Below is a small trained network, with its code and all its weights. Each question gives an input and a target symbol and asks what happens when units are switched off, that is, made to give their printed mean instead of their output.

import numpy as np


def w(rows, s, z=0):
    codes = np.array(rows[::2]) - 128.0
    scale = np.full(codes.shape[1], s)
    scale[-1] = z or s
    return codes * scale


def f(y):
    return np.maximum(y, 0)


def softmax(a):
    e = np.exp(a - a.max(-1, keepdims=True))
    return e / e.sum(-1, keepdims=True)


def log_softmax(a):
    a = a - a.max(-1, keepdims=True)
    return a - np.log(np.exp(a).sum(-1, keepdims=True))


def net(x, mask):
    ids = ['ΓΔΠαβζθμξτ'.index(c) for c in x.split()]
    T = len(ids)
    res = E[ids] + P[:T]
    u = 0
    for l in range(2):
        q, k, v = (res @ M[l].T for M in (Q, K, V))
        z = softmax(np.where(np.tri(T) > 0, q @ k.T / 2**0.5, -1e9)) @ v
        res = res + np.where(mask[u], z, O[l][:, -1]) @ O[l][:, :-1]
        u += 1
        y = f(res @ A[l][:, :-1].T + A[l][:, -1])
        res = res + np.where(mask[u : u + 4], y, B[l][:, -1]) @ B[l][:, :-1]
        u += 4
    return log_softmax(res[-1] @ U[:, :-1].T + U[:, -1])


Q, K, V, O, A, B = {}, {}, {}, {}, {}, {}
E = w([
[112,160,92,155,110,92,171,92,130,172,74,201],'Γ',
[157,116,173,123,82,168,91,84,158,219,144,90],'Δ',
[117,136,108,88,39,82,120,59,150,71,108,88],'Π',
[228,69,123,143,202,137,128,77,157,171,88,104],'α',
[148,196,89,139,114,99,120,160,65,130,112,155],'β',
[92,154,87,54,167,121,131,165,88,199,79,152],'ζ',
[165,109,161,138,130,147,47,66,64,72,135,158],'θ',
[198,3,67,127,94,84,167,151,86,141,184,191],'μ',
[121,148,78,37,80,130,89,72,166,68,127,137],'ξ',
[84,86,69,199,182,187,121,112,177,95,118,150],'τ',
],0.02)
P = w([
[138,131,170,169,158,194,225,67,125,58,193,64],'0',
[138,132,115,150,144,158,193,47,110,91,173,50],'1',
[136,138,110,151,139,152,167,54,106,106,164,60],'2',
[129,142,103,145,121,158,149,63,110,115,154,80],'3',
[134,140,95,143,126,153,126,74,109,122,145,100],'4',
[142,141,89,146,117,155,107,83,117,124,136,118],'5',
[140,146,81,145,112,150,85,93,123,135,127,136],'6',
[141,147,75,145,108,148,65,106,130,139,124,156],'7',
[142,155,67,142,103,146,41,115,132,148,120,174],'8',
[147,147,60,145,111,140,22,123,132,151,108,194],'9',
[141,158,53,137,104,146,1,132,144,151,109,215],'10',
],0.013)
Q[0] = w([
[43,109,125,39,85,16,188,195,161,44,194,190],'L0H1',
[107,113,253,197,186,134,128,250,131,156,129,120],'L0H1',
],0.011)
K[0] = w([
[124,123,165,124,124,99,248,139,86,143,153,78],'L0H1',
[127,120,170,121,160,171,137,62,170,81,166,44],'L0H1',
],0.016)
V[0] = w([
[146,64,85,135,217,208,177,142,150,254,129,134],'L0H1',
[90,32,86,254,91,143,161,168,74,107,179,113],'L0H1',
],0.0064)
O[0] = w([
[62,43,72,93,154,174,129,105,76,120,41,156,250],'L0H1',
[193,181,1,96,61,138,164,135,247,64,46,154,160],'L0H1',
],0.0083,0.0014)
A[0] = w([
[134,167,203,164,170,90,152,164,166,213,161,64,6],'L0N1',
[164,66,154,146,148,193,97,80,56,138,190,87,147],'L0N2',
[164,151,156,126,90,170,124,169,119,64,210,135,89],'L0N3',
[110,132,54,92,98,94,168,253,169,127,68,139,3],'L0N4',
],0.0072,0.0027)
B[0] = w([
[187,220,224,107,199,91,175,74,116,131,117,148,160],'L0N1',
[43,81,157,79,181,42,193,123,134,144,205,117,253],'L0N2',
[77,100,132,76,170,57,88,108,95,115,90,78,186],'L0N3',
[137,159,255,48,119,37,195,77,63,167,164,157,197],'L0N4',
],0.0087,0.0047)
Q[1] = w([
[211,109,213,133,144,141,139,194,131,97,145,105],'L1H1',
[130,164,153,80,177,11,106,67,105,172,192,97],'L1H1',
],0.012)
K[1] = w([
[142,126,170,60,117,150,163,59,143,64,121,16],'L1H1',
[147,99,141,72,65,87,1,173,88,155,148,197],'L1H1',
],0.0096)
V[1] = w([
[86,238,70,59,253,211,97,215,45,141,105,152],'L1H1',
[33,140,146,211,150,138,184,34,239,170,107,148],'L1H1',
],0.0048)
O[1] = w([
[121,209,96,53,97,202,221,68,97,79,206,148,122],'L1H1',
[108,113,204,214,74,25,1,65,89,84,149,233,252],'L1H1',
],0.0082,0.0036)
A[1] = w([
[200,254,45,100,65,132,176,201,171,5,175,95,82],'L1N1',
[117,199,161,101,80,162,84,110,181,104,179,42,206],'L1N2',
[81,154,209,150,216,131,179,178,100,186,76,82,28],'L1N3',
[213,125,160,227,107,81,99,164,251,172,222,106,4],'L1N4',
],0.0069,0.0027)
B[1] = w([
[2,91,170,166,66,76,110,197,151,154,97,99,254],'L1N1',
[245,145,64,149,176,186,82,195,66,105,134,90,214],'L1N2',
[94,245,2,197,40,77,91,194,232,21,144,166,190],'L1N3',
[173,125,222,43,83,194,239,189,110,47,8,148,170],'L1N4',
],0.0069,0.0065)
U = w([
[197,59,75,123,53,50,190,179,58,93,201,186,50],'Γ',
[80,71,255,112,29,147,139,134,129,122,190,155,118],'Δ',
[41,160,194,45,84,55,108,54,153,164,65,101,2],'Π',
[83,79,170,122,248,15,64,137,54,130,154,103,105],'α',
[163,152,68,195,143,173,162,52,220,213,205,69,173],'β',
[104,165,154,74,92,166,211,39,47,98,170,118,97],'ζ',
[180,171,184,145,159,156,149,119,46,101,49,111,133],'θ',
[90,130,66,206,97,138,119,208,139,143,102,62,210],'μ',
[146,202,141,131,113,84,158,114,160,111,165,151,72],'ξ',
[187,212,91,205,56,111,92,20,96,91,109,199,193],'τ',
],0.0055,0.0079)

Each question gives the input, a string of symbols that net reads in full, and the target symbol t.
The units are the heads (2 rows each of Q, K, V and O) and the neurons (one row each of A and B). Each row of codes is followed by its name. A weight is (code - 128) times the scale printed after its matrix; where a second scale follows, it is the last column's (O, A, B and U).
mask holds one flag per unit, layer by layer, with each layer's heads first. A switched-off unit (its flag False) gives its mean, the last column of its rows in O or B, instead of its output. The means were averaged over made-up inputs and are rounded, as every weight is.
A unit's drop is (log p(t) with every unit on - log p(t) with that unit switched off) / (log p(t) with every unit on - log p(t) with every unit switched off).
The circuit of an input: a set's keep is (log p(t) with only the set's units on - log p(t) with every unit switched off) / (log p(t) with every unit on - log p(t) with every unit switched off). Starting from all 10 units, units are removed one at a time, each time the one whose removal leaves the highest keep (on an exact tie, the one counted first), for as long as the keep stays at least 0.8.
units of the circuit, in order: the units of the circuit, biggest drop first
most important unit: the unit with the biggest drop
top k neurons: the k neurons with the biggest drops, biggest first
k most important neurons of layer l: the k neurons of layer l with the biggest drops, biggest first
drop of u: that unit's drop, to one decimal
input μ Γ ξ Γ Π Γ Γ μ ξ, target Π: units of the circuit, in order => [L0H1; L0N4; L1H1]
input θ α Π, target θ: most important unit => L0H1
input μ Γ ξ Γ α, target ξ: 2 most important neurons of layer 0 => [L0N2; L0N1]
input τ τ β β Δ Γ ζ θ α ξ, target ζ: units of the circuit, in order => [L0H1; L1H1]
input Δ μ Γ Γ β β, target μ: units of the circuit, in order => [L1H1; L1N1; L0N2]
input Γ ξ α β μ α τ Γ Δ, target τ: top 2 neurons => [L1N1; L0N2]
input Γ Γ μ θ α α, target θ: top 2 neurons => [L1N4; L0N3]
input ξ ζ μ ζ Γ ξ Δ α Γ Δ, target α: units of the circuit, in order => [L0H1; L0N2]
input τ Π τ β ζ Γ β μ β α, target μ: units of the circuit, in order => [L1H1; L0N4; L0H1]
input α θ Γ α ξ α Δ, target ξ: top 3 neurons => [L0N1; L1N3; L0N2]
input Γ α α Δ, target α: units of the circuit, in order => [L0N2; L1H1]
input α β Γ θ Γ ξ ξ ζ ζ μ Δ, target μ: top 2 neurons => [L0N2; L1N3]
input α β Γ Γ μ ξ θ ξ Π, target Π: units of the circuit, in order => [L0H1; L0N4; L1N1]
input ζ τ μ ξ, target Π: top 2 neurons => [L0N4; L1N1]
input ξ ξ Γ τ Δ, target τ: units of the circuit, in order => [L0H1; L1H1]
input α μ β α ξ Γ ξ Γ ζ ξ, target ζ: units of the circuit, in order => [L1H1]
input α ξ Γ Π α α Δ Δ ξ μ α, target ξ: top 4 neurons => [L1N3; L0N1; L0N2; L1N4]
input τ ξ ξ, target α: top 2 neurons => [L0N3; L0N2]
input Γ ξ ξ, target τ: units of the circuit, in order => [L1H1; L0H1; L0N2]
input Γ Γ Γ ξ μ Γ Δ Γ Γ β Π, target μ: units of the circuit, in order => [L1H1; L1N1; L1N2]
input β α Γ α, target α: units of the circuit, in order => [L0N2]
input θ β Γ τ α ζ ζ Γ μ α, target μ: top 2 neurons => [L0N2; L1N3]
input ξ Γ β Δ, target β: 3 most important neurons of layer 1 => [L1N2; L1N3; L1N1]
input μ Δ Γ Δ Δ ζ α τ, target τ: drop of L1H1 => 0.2
input ξ Π ξ ξ ζ β β θ, target α: drop of L0N3 => 0.4
input ξ Δ Γ β Γ Π β ξ, target μ: drop of L0H1 => 0.2
input ξ τ Γ β Δ, target β: drop of L1H1 => 1.1
